Below are the code and all the weights of a small trained network. Each question names an input and a target symbol and asks about switching units off, where a switched-off unit gives its printed mean instead of its output.

import numpy as np


def w(rows, s, z=0):
    codes = np.array(rows[::2]) - 128.0
    scale = np.full(codes.shape[1], s)
    scale[-1] = z or s
    return codes * scale


def f(y):
    return np.maximum(y, 0)


def softmax(a):
    e = np.exp(a - a.max(-1, keepdims=True))
    return e / e.sum(-1, keepdims=True)


def log_softmax(a):
    a = a - a.max(-1, keepdims=True)
    return a - np.log(np.exp(a).sum(-1, keepdims=True))


def net(x, mask):
    ids = ['αελμπφ'.index(c) for c in x.split()]
    T = len(ids)
    res = E[ids] + P[:T]
    r = res
    for j in range(3):
        rows = slice(2 * j, 2 * j + 2)
        q, k, v = (r @ M[0][rows].T for M in (Q, K, V))
        z = softmax(np.where(np.tri(T) > 0, q @ k.T / 2**0.5, -1e9)) @ v
        o = O[0][rows]
        res = res + np.where(mask[j], z, o[:, -1]) @ o[:, :-1]
    y = f(res @ A[0][:, :-1].T + A[0][:, -1])
    res = res + np.where(mask[3:15], y, B[0][:, -1]) @ B[0][:, :-1]
    return log_softmax(res[-1] @ U[:, :-1].T + U[:, -1])


Q, K, V, O, A, B = {}, {}, {}, {}, {}, {}
E = w([
[117,108,10,124,72,70],'α',
[188,149,135,248,146,100],'ε',
[143,134,110,135,62,41],'λ',
[192,132,65,98,166,181],'μ',
[53,138,106,134,163,113],'π',
[128,33,113,201,117,99],'φ',
],0.016)
P = w([
[139,88,98,84,197,40],'0',
[128,159,179,162,198,130],'1',
[50,206,55,185,107,75],'2',
[140,81,127,87,77,103],'3',
[91,81,158,4,131,172],'4',
[69,220,23,156,126,147],'5',
],0.015)
Q[0] = w([
[254,107,141,240,143,111],'head 0',
[125,68,174,87,91,163],'head 0',
[143,162,43,160,113,102],'head 1',
[43,188,113,176,142,160],'head 1',
[146,66,209,77,134,100],'head 2',
[121,56,90,100,136,117],'head 2',
],0.0099)
K[0] = w([
[142,119,202,118,105,134],'head 0',
[60,180,153,164,79,192],'head 0',
[198,117,112,92,129,71],'head 1',
[100,128,137,118,251,58],'head 1',
[91,128,129,172,35,221],'head 2',
[153,98,171,127,83,146],'head 2',
],0.011)
V[0] = w([
[124,44,155,144,147,127],'head 0',
[65,120,27,54,90,163],'head 0',
[110,146,138,186,46,66],'head 1',
[205,162,79,111,129,159],'head 1',
[252,104,175,79,33,92],'head 2',
[136,24,112,140,147,124],'head 2',
],0.011)
O[0] = w([
[186,99,178,172,100,208,130],'head 0',
[186,41,197,140,125,31,186],'head 0',
[51,180,87,255,84,86,129],'head 1',
[204,195,49,26,158,64,161],'head 1',
[194,230,194,120,7,97,148],'head 2',
[176,79,136,146,91,168,255],'head 2',
],0.011,0.0074)
A[0] = w([
[110,198,198,144,103,104,71],'neuron 0',
[129,131,163,17,131,86,253],'neuron 1',
[76,112,2,178,243,44,133],'neuron 2',
[98,231,202,95,57,117,129],'neuron 3',
[101,92,123,93,60,179,232],'neuron 4',
[121,88,170,39,78,190,52],'neuron 5',
[133,10,180,47,191,160,87],'neuron 6',
[62,125,43,66,88,125,209],'neuron 7',
[176,214,57,153,167,48,186],'neuron 8',
[45,71,126,131,204,185,118],'neuron 9',
[155,37,113,174,103,153,190],'neuron 10',
[136,203,105,169,127,203,168],'neuron 11',
],0.0079,0.0046)
B[0] = w([
[55,231,178,129,178,126,160],'neuron 0',
[58,110,163,83,254,199,242],'neuron 1',
[119,2,117,180,164,132,213],'neuron 2',
[121,143,196,137,179,108,180],'neuron 3',
[184,123,214,119,59,146,166],'neuron 4',
[107,119,145,154,7,168,161],'neuron 5',
[40,179,134,167,73,68,236],'neuron 6',
[184,122,161,202,218,174,188],'neuron 7',
[108,150,48,145,143,89,246],'neuron 8',
[128,174,217,95,107,42,186],'neuron 9',
[195,179,135,101,105,126,211],'neuron 10',
[137,151,128,28,63,192,192],'neuron 11',
],0.0069,0.013)
U = w([
[175,105,86,179,95,118,26],'α',
[2,98,45,168,84,232,113],'ε',
[79,202,137,171,101,135,86],'λ',
[178,157,169,108,208,172,255],'μ',
[54,72,211,204,167,215,119],'π',
[120,107,227,134,46,199,146],'φ',
],0.007,0.0029)

Each question gives the input, a string of symbols that net reads in full, and the target symbol t.
The units are the heads (2 rows each of Q, K, V and O) and the neurons (one row each of A and B). Each row of codes is followed by its name. A weight is (code - 128) times the scale printed after its matrix; where a second scale follows, it is the last column's (O, A, B and U).
mask holds one flag per unit, heads first, then neurons. A switched-off unit (its flag False) gives its mean, the last column of its rows in O or B, instead of its output. The means were averaged over made-up inputs and are rounded, as every weight is.
A unit's drop is (log p(t) with every unit on - log p(t) with that unit switched off) / (log p(t) with every unit on - log p(t) with every unit switched off).
The circuit of an input: a set's keep is (log p(t) with only the set's units on - log p(t) with every unit switched off) / (log p(t) with every unit on - log p(t) with every unit switched off). Starting from the 12 units with the biggest drops (on a tie, the unit counted first), units are removed one at a time, each time the one whose removal leaves the highest keep (on an exact tie, the one counted first), for as long as the keep stays at least 0.8.
units of the circuit, in order: the units of the circuit, biggest drop first
top k neurons: the k neurons with the biggest drops, biggest first
which heads matter: for each layer, one digit per head in row order, 1 if its drop is at least 0.15 and else 0, layers parted by /
drop of u: that unit's drop, to one decimal
input μ α ε φ, target φ: which heads matter => 001
input ε μ ε φ π, target φ: units of the circuit, in order => [neuron 4; head 2]
input α μ μ, target α: which heads matter => 100
input λ μ μ φ μ, target φ: which heads matter => 001
input π ε μ μ μ μ, target π: units of the circuit, in order => [head 2; neuron 2; neuron 9]
input μ π μ π μ, target π: which heads matter => 101
input ε ε μ, target ε: which heads matter => 100
input π μ μ λ φ α, target π: which heads matter => 001
input λ λ λ α π α, target λ: which heads matter => 011
input λ μ ε ε α π, target λ: units of the circuit, in order => [head 2; neuron 0]
input φ α α, target φ: which heads matter => 100
input π π ε λ α, target λ: units of the circuit, in order => [head 2; head 0]
input α λ ε μ ε μ, target α: units of the circuit, in order => [head 0; neuron 1; head 1]
input λ π μ, target λ: which heads matter => 011
input ε α π, target ε: units of the circuit, in order => [head 0]
input μ φ μ λ α, target μ: units of the circuit, in order => [head 0; neuron 1]
input μ φ α, target μ: units of the circuit, in order => [head 1]
input π π φ, target π: units of the circuit, in order => [head 2; neuron 2]
input α π μ μ π α, target α: units of the circuit, in order => [head 0; neuron 1]
input λ φ λ φ, target φ: units of the circuit, in order => [head 2; neuron 4]
input π μ π, target π: units of the circuit, in order => [head 2; neuron 2]
input λ φ α φ π φ, target λ: top 2 neurons => [neuron 0; neuron 2]
input φ ε φ μ π, target φ: top 2 neurons => [neuron 9; neuron 4]
input α α α π, target π: drop of neuron 2 => 0.4
input ε μ ε, target ε: drop of neuron 8 => 0.0
input φ φ π μ φ ε, target φ: drop of head 0 => 0.2
